(in the rows, 128 means zero)
Known rows:
zalok: [117 218  92 149 114 112 143 131 176 140 119  93 142 226 165  95  94 111
 133 112  76 128 164 126 124 102 101 188  92 110 127  61 126 128 137 140
  60]
dolar: [145 101 133 103 141 143  76 126 101 115 122 106 156  61  80 176 101 111
 209 122 125 162  91 129 149 115 102 152 101  93 101  83 130 149 104 132
 173]
feludis: [129 125 116 141 138 133 144 127 143 122 121 111 113 148 131 130 140 146
 146 134 126 105 118 112 112 152 101 117 134 109 124 105 144 117 131 153
 123]
trotugir: [110 131 143 149 103 174 132 137 138 149  82 139 123 167  89 152 110 131
 129 136 109 193 131 127 145 127  95 110  99 113 155 120 121 133 130 131
  97]
raklis: [131 128 129 134 132 137 134 122 122 135 129 132 120 128 122 134 129 131
 124 129 129 132 130 130 124 119 118 133 131 127 127 137 131 123 130 123
 124]
vaskan: [145  35 119 145 125 165  80 140 120  75 144 138 101 106 154 129 166 132
 154 183 147 128 111 133 144 143 174 112 164 117 115 168 166 130  94 135
 156]
zosuplin: [116 153 112 132 121 157 124 112 120 144 117 120 133 139 115 150 130 132
 125 137 113 138 121 137 115 101 105 159 112 113 140 129 123 130 132 131
 125]
bredruk: [132 154 139 131 145  81 167 139 119 144 127 127 131 124 146 107 107 144
 107  91 149  73 119 110  91 167 148 106 129 139 117 135 121 117 144 123
 120]
skalupluk: [134 165  85 145 118 144 111 101 145 154 137 102 111 134 120 139 105 168
 103 138 130 147 120 157  75  87  91 142 108  64 122 161 135 118 132 136
  97]
draple: [144 107 133 131 142 118 133 133 118 124 141 133 105 121 137 122 118 140
 117 127 150 106 129 132 112 143 145 105 147 133 118 142 138 116 135 114
 128]
skamok: [105 143  83 106 135 136  66 156 120  96 124 121 199 151 174 105 101  90
 140 135  86 114  98 145 138  75 152 173  78 142 132 111 120 159  81 153
 141]
feklagom: [135  74 133 111 119 112  92 123 117 109 143 135 118  97 117 137 114 124
 144 123 181 113 115 114 135 153 146 110 158 142 109 128 124 133 142 158
 169]
bita: [154 112 150 129 143 121 153 119 114 129 143 128 111 103 135 135 155 126
 156 127 133 117 145 126 135 135 141 147 154 117 108 122 143 113 134  92
 127]
kiflos: [125  89 133 121 131 132 120 132 127 110 112 117 126 125 106 149 116 119
 179 121 144 109 100  92 136 180 105 118 137 130 120  87 134 132 141 169
 161]
plagim: [163 101 125 142 155 132 126 124 150 100 142 117  71 138 117 145 130 113
 164 132 157 137 132 123 129 175 105 115 175 114 101  73 151 102 154 145
 119]
skoflok: [127  93 160 100 137 136 105 129  96 133 121 143 132  90  93 159 112  97
 141 122 147 146  97 130 141 144 130 144 130 143 131 114 123 141 139 131
 153]
fabreser: [143  54 107 157 130 181  98 147 132  81 112 116 117 135 154 146 157 130
 172 179 118 110  85 120 119 157 131 131 139 108 116 121 177 127  96 156
 142]

Facts:
virafe σ muple
skalupluk σ bredruk
goklen σ draple
bizerom σ kufli,pleklo,busto
stepler σ bita
lostur σ kogridri
lemo σ meflepa,zutal,skastun,neplem
rigodun σ flotis,milu,dredok
deplu σ digrol
megror σ trasker
ligra σ gigel,ditun
mita σ brabi,megristek,drozur
traros σ brozalos
fedum σ klarur
trotugir σ ganesos
rokon σ milu
vinok σ brebram
tozal σ skenum,pigim,britri,tofla,zimum
bristam σ ketel
skamok σ feklagom
sestonal σ skodrok,mune,dupeples,plistes
fipagrom σ logral,skebrik,viklik
tavok σ klasin,futral,lisofi
drokluk σ stebel,plupur
plike σ bezozi,klonor
zosuplin σ stebel,flotis,vaskan,dupeples
fakik σ naska,plistes
gadruzek σ plagim,grifom,ketel
mepovo σ kemek,droflan
dudek σ brebram
pluflos σ mustal
baval σ gostuk,mamu
brerol σ feklagom
nestir σ fivos,mustal,raska
stogral σ skeplosu
graplam σ draple,gulo
plenan σ muple
rizok σ drufik
sulami σ zodran
brenu σ tunok,nusi
fudozum σ sigom,flover
karis σ grifom
nedrin σ meflepa,graresal
zalok σ braka,staboplek
degren σ mastil
lilal σ grifom
moze σ braka
foluk σ brubim
stagrugor σ flosim
suflok σ pakluplo
mifla σ flotis
trogri σ brodru
graflapor σ dosir
floplelem σ ploskek
daplik σ logral,sitibren,lisofi
dolar σ brebor
zeken σ zutal,ditun
tutur σ bita
stomi σ gostuk
zeklun σ gigel,flotis,brodro
plofa σ dostanum
grono σ digrik
{skalupluk,bizerom,stepler,klonor,flibran,lemo,dupeples,rigodun,kemek,brebor,kufli,vaskan,rokon,ketel,sestonal,fipagrom,tunok,feklagom,staboplek,mepovo,pluflos,drozur,mamu,pigim,baval,brerol,stogral,rubre,pluflinu,brenu,futral,fudozum,bupu,fedaflel,plupur,degren,gofo,klazuk,grifom,foluk,suflok,flotis,daplik,stapum,zeken,gatres,ganesos,flover} ξ 588
{goklen,klasin,fivos,meflepa,busto,ditre,golo,ploskek,sulami,fabreser,kogridri,nedrin,zalok,kiflos,plagim,dugin,feludis,gulo} ξ 988
{skaton,mune,zimum,deplu,mita,skodrok,fedum,pleklo,dredok,skebrik,vinok,fitruk,drokluk,fakik,gadruzek,zoskis,ditun,muple,vebrum,dristibru,plistes,lusu,stagrugor,gigel,skoflok,zifum,bezozi,digrik} ξ 786
{semun,pakluplo,traros,sitibren,skamok,dosir,tavok,rimil,tofla,dudek,mustal,zava,karis,tidre,dusker,mifla,nekla,graflapor,skenum,dolar} ξ 145
{dostanum,droflan,fluvazu,graresal,brebram,lisur,megristek,tutur,stomi,trinom,klarur,romom} ξ 315
{bredruk,zodran,gostuk,raska,domil} ξ 306
[skalupluk,fluvazu,drozur,raska,lusu,zeken,gatres] λ h
[goklen,vinok,feklagom,mamu,ploskek,brenu,klazuk,grifom,kiflos,skoflok,gulo] λ e
[bizerom,rigodun,dosir,graresal,ditre,zoskis,stogral,plupur,nekla,tutur] λ c
[stepler,klonor,dupeples,busto,tofla,zodran,muple,rubre,kogridri] λ n
[skaton,zimum,fedum,golo] λ g
[semun,sitibren,skamok,tunok,drokluk,fakik,pluflos,ditun,bupu,lisur,domil,gigel,flotis,flover] λ a
[pakluplo,traros,pleklo,skebrik,sestonal,staboplek,mustal,zava,futral,fudozum,gofo,stagrugor,mifla,ganesos,romom] λ b
[klasin,baval,tidre] λ j
[flibran,droflan,brebor,brerol,gostuk,sulami,dusker,dugin,digrik] λ f
[lemo,dostanum,mune,vaskan,brebram,fabreser,suflok,skenum,zifum,trinom,klarur] λ d
[deplu,dredok,fitruk,dudek,plagim] λ i
[mita,mepovo,vebrum,fedaflel,nedrin,zalok] λ m
[gadruzek,bredruk,degren,daplik,stomi] λ k
[pigim,foluk,stapum,dolar,megristek] λ l

Rows:
No name comes twice in this set of rows, the named rows included.
[130 126 136 123 140 141 135 127 111 147 122 133 124 106 123 137 126 117
 103 135 126 145 114 151 125 120 129 135 127 133 133 134 133 129 131 115
 122]	dristibru
[130 198  80 139 106  96  75 151 137 153  90  95 147 218 179 113  13 117
 126 108 134  80  99 125  78 129 143 189  91 101 104  84 135 141 141 175
  77]	sulami
[154 122 134 126 155 112 141 119 113 116 155 126 108  88 144 129 149 125
 146 131 139  96 138 134 114 129 141 133 156 127 107 139 145 114 131  98
 139]	brabi
[158  98 149 112 171 136 123 124 119 116 154 143  80  96 107 151 132 109
 106 126 160 157 124 163 131 142 118 109 169 145 116 113 130 109 153 114
 129]	dredok
[125 108 132 123 101 134  71 139 120 131 101 119 147 104  83 162  70 140
 173 114 145 164 100 110 124 139 106 123  97  96 115 124 108 149 122 152
 150]	brenu
[135 127 123 134 110 127 122 119 134 126 134 123 117 124 118 128 135 145
 128 133 132 136 131 129 127 117 126 124 133 105 128 142 133 129 129 130
 129]	pluflinu
[147 111 138 115 161 153 103 118 117 136 143 130  96 102  98 159 109 105
 115 131 147 169 116 163 131 120 104 130 144 129 124 102 123 117 153 123
 121]	fitruk
[150 105 148 136 140 121 126 153 125 129 119 142 105 115 132 121 103 145
 126 117 151 119 131 129 112 159 141  81 140 120 109 147 134 122 125 111
 114]	nusi
[120 221 101 134 126 109 126 135 170 130 123 108 152 166 140  86  96 136
 129 111  73 160 169 145 108  74 103 140  71 109 121 118 101 131 111 117
  77]	mepovo
[152  29 139 131 149 173  98 152 102  95 135 150 109  97 156 142 158 105
 127 179 131 119  94 155 137 141 179 129 160 140 125 166 167 124  94 112
 146]	mune
[130 173  93 146 109 155 133  94 147 144 142 112 108 138 112 140 143 163
 104 151 120 164 136 150 102  80  87 143 115  81 137 145 136 118 133 129
 101]	zeken
[124  83  91 141  79 194  51 109 117 112 128 121 122 161 144 168 146 104
 147 200 127 149 102 138 150  85 157 205 137 103 137 136 172 152 115 160
 144]	suflok
[150 143 156 133 104  73 134 120 100 201 115 130  81 147 120 153  35 155
  82  99 222  85 102 114  75 201 153 130 165 105 101 113 139 117 203 139
 101]	zodran
[142  79 139 125 144 112 111 141 128  98 125 121 110 116 121 134 117 124
 163 112 169  80  98  97 130 201 134  95 163 140 104  95 137 124 136 168
 157]	gulo

Now the same objects, written a new way:
Known rows:
digrol: [128  98 131 122 131 163 121 116 115 126 126 133 128 127 127 108 125 126
 122 125 140 124 103 154 148 136 130 105 129 105 129 141 133 116 143 119
 105 126 127 144 126 129 118 123 120 149 129 115]
dredok: [125 142 116 128 141 119  99 148 127 116 141 118 133 120 123 136 123 105
 135 146 134 159 135 112 174 152 115 170 136 157 134 132 140 111 148 139
 120 130 127 175 138 117  91 121 145 141 118 137]
rizok: [125 106 147 125 126 136 124 123 120 128 139 134 136 130 132 117 125 138
 125 133 110 118 113 108 138 130 135 101 136  90 128 140 122 115 149 122
 107 125 120 118 135 149 115 125 120 150 122 115]
fakik: [137 133 128 118 156 123 124 182 114 105 154 128 152 129 138 149 130 118
 149 152  84 118 146  58 137 128 127 165 153 133 146 135 126 131 130 156
 152  96 130 147 149 165 109 136 141 139 115 154]
ganesos: [140 109 132 134 124 148 128 123 129 145 130 133 105 128 123 126 120 137
 127 133 144 125 113 153 149 145 128 115 119 125 123 137 140 127 150 117
 100 122 119 146 123 114 108 117 121 149 128 105]
mamu: [131 138 103 121 147 144 133 122 115 134 114 122 127 119 133 135 125 122
 128 131 120 127 108 140 138 139 131 148 142 130 144 140 145 134 132 128
 128 111 162 141 128 151 102 128 139 151 130 147]
kemek: [127 100 134 122 133 163 120 123 118 135 127 134 117 128 127 117 121 123
 126 120 130 113 104 139 143 142 132 110 136 106 129 141 139 123 138 111
 101 114 124 148 122 128 111 125 118 146 132 113]
trinom: [136 119 121 120 135 135 138 130 104 104 131 127 133 129 135 140 128 139
 130 143 123  98 120 136 126 123 125 137 139 118 132 140 136 130 125 139
 141 123 140 143 134 167 118 130 129 148 130 145]
karis: [111 123 137 127 131 127 150  96 127  94 157 127 111 142 127  91 129 138
 122 124 133 196 136  91 130 127 140  75 145  91 151 138 128 119 122 117
 118 109 100 149 131 166 123 117 105 146 122 108]
fitruk: [126 144 108 135 138 116 135 132 124 142 120 116 113 116 127 146 130 131
 133 149 113 159 113 119 149 139 128 148 133 127 134 133 131 120 151 132
 116 115 148 142 127 147 101 121 137 151 123 134]
sigom: [124 101 131 123 131 166 121 120 114 128 123 133 128 127 126 109 123 126
 120 122 139 116 102 154 150 138 130 105 132 104 133 143 133 120 143 117
 104 128 124 140 126 128 116 123 121 148 131 116]
mastil: [126  99 133 124 130 163 118 114 114 127 127 132 125 127 126 108 124 128
 121 125 137 112 105 150 148 140 132 104 128 105 129 140 133 119 143 118
 105 128 126 146 126 129 118 125 122 148 129 115]
mepovo: [143 128 131 128 139 112 144 147 112 119 135 131 141 132 143 154 127 134
 139 145  90 118 128  77 120 123 136 139 143 115 140 135 137 140 130 139
 142 103 145 114 134 179 115 130 137 153 128 142]
dusker: [126 165 109 132 163 123 151 121  88 103 136 132 138 114 140 140 136 121
 143 160 119 148  82  90 146 141 133 148 119 115 137 131 139 118 133 141
 165 128 126 135 129 145 101 113 145 160 134 137]
dupeples: [153 137 107 122 143 137 113 161 133 117 150 139 137 129 122 146 117 112
 131 142 138 126 174 141 160 152 108 179 141 188 144 141 156 153 129 157
 143 135 148 182 144 108 101 124 149 140 122 147]
degren: [108 129 137 110 141 130 105 129 133 132 118 115 146 122 133 109 120 125
 119 111  67 136 115 106 126 130 135 115 186  80 143 151 126 122 137 106
  92 103 185 115 142 192  94 137 137 135 127 149]
tidre: [138 148 110 125 129 100 143 115 126 120 120 130 140 126 130 145 127 142
 120 144 120 141 141 135 141 130 125 139 148 136 149 148 144 146 132 149
 142 133 193 125 143 161 111 124 149 161 127 154]

Rows:
No name comes twice in this set of rows, the named rows included.
[136  98 125 134 121 154 128 134 127 147 119 125  95 126 120 133 124 135
 127 136 147 124 111 156 155 143 130 116 114 123 127 134 133 118 156 122
  96 117 112 150 118 111 115 122 117 151 126 107]	pleklo
[107 163  87 134 144 128 158  75 126 101 139 115  98 126 119 108 134 121
 121 135 156 250 131 139 149 137 131 112 134 134 165 135 138 124 123 131
 133 121 124 174 131 153 112 112 121 149 121 133]	plagim
[126  98 139 125 129 155 120 141 121 137 129 123 115 130 128 122 123 132
 129 128 126 118 110 124 144 135 133 113 134 108 129 136 126 110 147 118
  98 106 120 142 128 141 118 130 117 146 124 114]	dristibru
[141 117 151 139 115 114 135 137 138 144 143 134 116 133 130 136 124 152
 130 145 108 124 125  91 138 135 137 104 129 100 120 132 127 127 158 120
 101 119 116 114 130 138 106 118 118 149 120 102]	fudozum
[125 121 144 130 111  83 125 113  92 103 130 114 175 140 156 152 122 121
 128 144 154 127 129  71 142 106 127 146 129 113 138 120 136 119 127 135
 146 137 149 107 132 179 129 123 139 174 120 148]	nedrin
[134 114 148 133 117 120 137 119 133 126 136 140 121 132 127 124 127 154
 123 146 126 130 123 104 146 134 131  95 128  99 126 139 129 118 156 124
 115 136 122 113 133 128 109 115 123 158 124 102]	traros
[131 114 130 131  85  88 111  86 131 122 107 104 126 135 129 142 115 140
 110 130 187 142 141 172 153 132 114 142 127 133 119 131 147 129 139 120
 106 168 171 139 128 145 109 117 131 161 126 138]	graresal
[120 137 110 123 142 129 133 117 110 119 123 126 150 122 134 130 129 126
 125 140 116 134 118 121 142 128 130 134 142 117 146 141 134 127 137 141
 137 126 157 130 138 158 111 127 141 156 125 149]	kiflos
[123 146 118 135 135 107 137 135 129 143 124 115 118 123 130 148 134 138
 136 153  97 152 116  97 144 135 134 140 134 112 134 132 125 118 155 134
 117 112 143 130 134 152  97 123 136 149 119 134]	deplu
[121 107 177 122 120 105  86 150 122  94 170 132 164 139 137 112 115 113
 130 134 126 125 150  57 157 129 119 121 145 103 125 126 120 108 146 123
 114 146 101 131 149 140 103 122 128 139 112 113]	zeklun

Now the same objects, written a new way:
Known rows:
gigel: [126 113 116  97 121 161 126 136 118 115 115 103 142 121 116 169 122 124
 102 106 178 108 174 144 156 122 165 132 132 100 141  92 202 108 216 113
 132 141 105 128 177 134 119 145 103 136 113 144 117 121 121 102 154 116]
meflepa: [119 159 114 130 121 157 125 160 118 119 186 117 170 130 138 175 136 136
 109 135 156 106 117 119 141 122 131 130 110 101  97  90 118 128 120 113
 129 104 151 110 114 117 116 126 134 113 109 141 124 144 124  99 124 107]
raklis: [127 122 128 141 123 111 128 143 124 122 114 122 134 122 121 121 117 134
 124 132 117 127 120 120 115 124 120 125 112 133 113 142 112 132 111 120
 118 108 124 112 105 136 125 122 144 115 115 124 121 125 124 124 120 112]
gostuk: [172 110 108 168 153 188 127 137 125 165 108 190 148 119 198 116 121 118
 153 113 125 106 171 119 116 195 119 129 109  98 179 140 110 107 107 207
 108 155 101 114 216  91 159 157 108 188 146 147 171 101 113 112 145 108]
stomi: [121 114 134 159 136 118 129 158 124 153 107 170 162 117 121 110 165 196
 191 121 158 141 123 147 124 142 133 122 150 160 118 120 142 110 116 183
 110 132 101 112 106 107 118 161 152 117 150 148 117 103 125 103 115 147]
drufik: [125 115 119 144 118 113 123 144 125 121 124 123 137 123 120 141 118 139
 122 132 120 113 116 140 118 126 121 127 113 120 114 150 112 139 110 116
 127 111 118 113 110 125 123 123 153 113 111 130 124 131 120 114 121 109]
fitruk: [135 129 150 100 128 107 127 110 162 118 179 111 120 126 120 158 112 133
 112 131 128 184 119 122 117 123 120 129 106 144  98 124 119 111 129 116
 159  99 143 112 108 161 143 115 128 119 105 111 120 144 119 121 116 115]
semun: [128 113 142 112 117 157 128 153 119 127 108 131 135 120 120 117 121 116
 111 115 134 119 131 123 117 125 123 133 128 116 134 151 136 109 153 128
 108 176 104 137 161 114 120 162 107 173 122 130 117 111 115 115 122 110]
graflapor: [125 135 139 136 122 106 136 138 135 125 112 127 127 120 120 114 122 128
 122 127 104 132 121 118 115 126 123 127 114 137 113 137 109 131 126 145
 112 106 136 109 103 142 120 117 118 117 108 113 115 116 122 137 118 113]
goklen: [121 161 165 130 119 108 131 126 139 124 169 118 129 119 139 114 118 117
 106 149 136 129 113 118 118 118 123 125 113 159  92 142 112 136 111 118
 121  95 192 114 103 174 130 115 126 115 110 113 119 129 164 170 115 111]
pleklo: [135 104 116  97 169 165 121 137 124 116 111 116 134 131 118 112 136 119
 132 116 135 114 116 189 136 124 123 124 157 122 150 106 185 118 146 114
 161 132 104 117 163 104 126 134 109 127 111 114 113  98 125  99 113 158]
grono: [118 136 149 137 122 108 128 142 126 130 115 129 133 120 117 117 122 131
 133 136 112 145 120 120 116 124 121 128 121 142 110 138 112 122 117 125
 112 105 131 110 102 143 120 122 131 118 112 114 118 116 125 130 119 119]
floplelem: [118 128 149 142 121 110 126 137 126 133 113 131 133 119 121 117 122 131
 132 127 114 139 122 118 116 122 127 126 120 139 109 135 111 117 118 126
 112 103 131 107 106 142 118 119 128 119 116 119 118 116 127 129 118 121]
zava: [126 105 117 118 153 153 126 153 121 121 112 149 135 120 124 113 157 114
 140 116 115 111 120 137 125 123 120 122 139 134 153 135 141 124 119 148
 116 129 105 112 146 118 125 137 107 140 112 138 120 101 123 114 120 158]
kufli: [122 137 113 146 116 108 126 105 119 116 152 131 103 160 121 120 118 114
 135 149 104 115 118 121 120 120 117 131 123 108 128 119 115 159 112 112
 132 136 141 148 124 105 138 116 145 119 129 115 132 137 135 140 135 113]
brebram: [158 103 116 150 130 109 119 165 131 120 114 116 187 117 179 115 137 174
 144 125 202 117 119 167 117 130 131 129 106 161 123 168 129 110 112 119
 144 103 102 140 118 112 122 147 147 141 114 115 141 127 119 118 116 126]
muple: [121 121 131 103 120 102 132 147 125 117 122 109 120 157 118 154 121 133
 112 125 116 131 114 166 116 120 121 127 117 116  97 141 179 158 171 111
 143 122 142 132 119 137 124 118 149 116 104 113 113 129 123 103 118 109]

Rows:
No name comes twice in this set of rows, the named rows included.
[121 110 115 100 125 117 128 141 140 126 103 114 127 121 121 113 165 115
 108 107 144 101 155 119 173 135 148 126 147 141 194 110 166 111 157 179
 107 103 104 110 133 165 121 127 103 117 123 174 152 100 120 127 131 195]	mifla
[118 159 116 136 166 195 134 105 126 158 114 157  90 116 111 111 207 112
 207 114 105 120 119 115 178 168 136 127 209 147 152 107 109 151 132 162
 164 186 139 135 122  94 122 117 108 117 182 113 121 169 168 157 122 152]	daplik
[120 147 114 122 167 105 133 105 119 128 145 110 159 119 154 109 197 111
 108 147 138 105 160 112 180 121 121 174 108 156  99  82 109 105 110 115
 107 102 116 115 105 143 113 115 102 141 131 110 158 112 150 178 124 187]	lemo
[126 107 116 100 200 219 127 138 136 115 110 114  95 116 110 114 179 113
 149 115 144 114 119 161 143 129 136 129 188 143 157 134 166 141 163 125
 209 149 103 138 181 102 123 116 107 120 107 113 114 144 122 105 117 141]	skebrik
[127 124 119 117 128 220 123 156 121 125 109 116 100 109 116 157 127 116
 129 112 151 115 115 117 116 152 155 143 158 113 141 187 117 131 165 129
 153 196 103 163 191  94 125 147 109 168 116 112 117 195 119 121 115 110]	sitibren
[121 107 168 136 120 123 124 169 120 130 106 135 173 116 122 111 121 149
 141 114 204 138 119 143 114 124 153 130 130 139 109 161 158 106 136 134
 109 160 106 154 138 110 117 187 111 146 152 142 116 111 121 103 125 108]	lisur
[120 174 123 134 118 100 140 100 129 119 162 114 104 130 127 116 118 116
 118 160 100 117 118 112 122 121 120 132 112 157  95 123 110 143 109 113
 117 102 182 138 102 162 136 113 115 119 110 110 125 142 175 207 120 133]	brenu

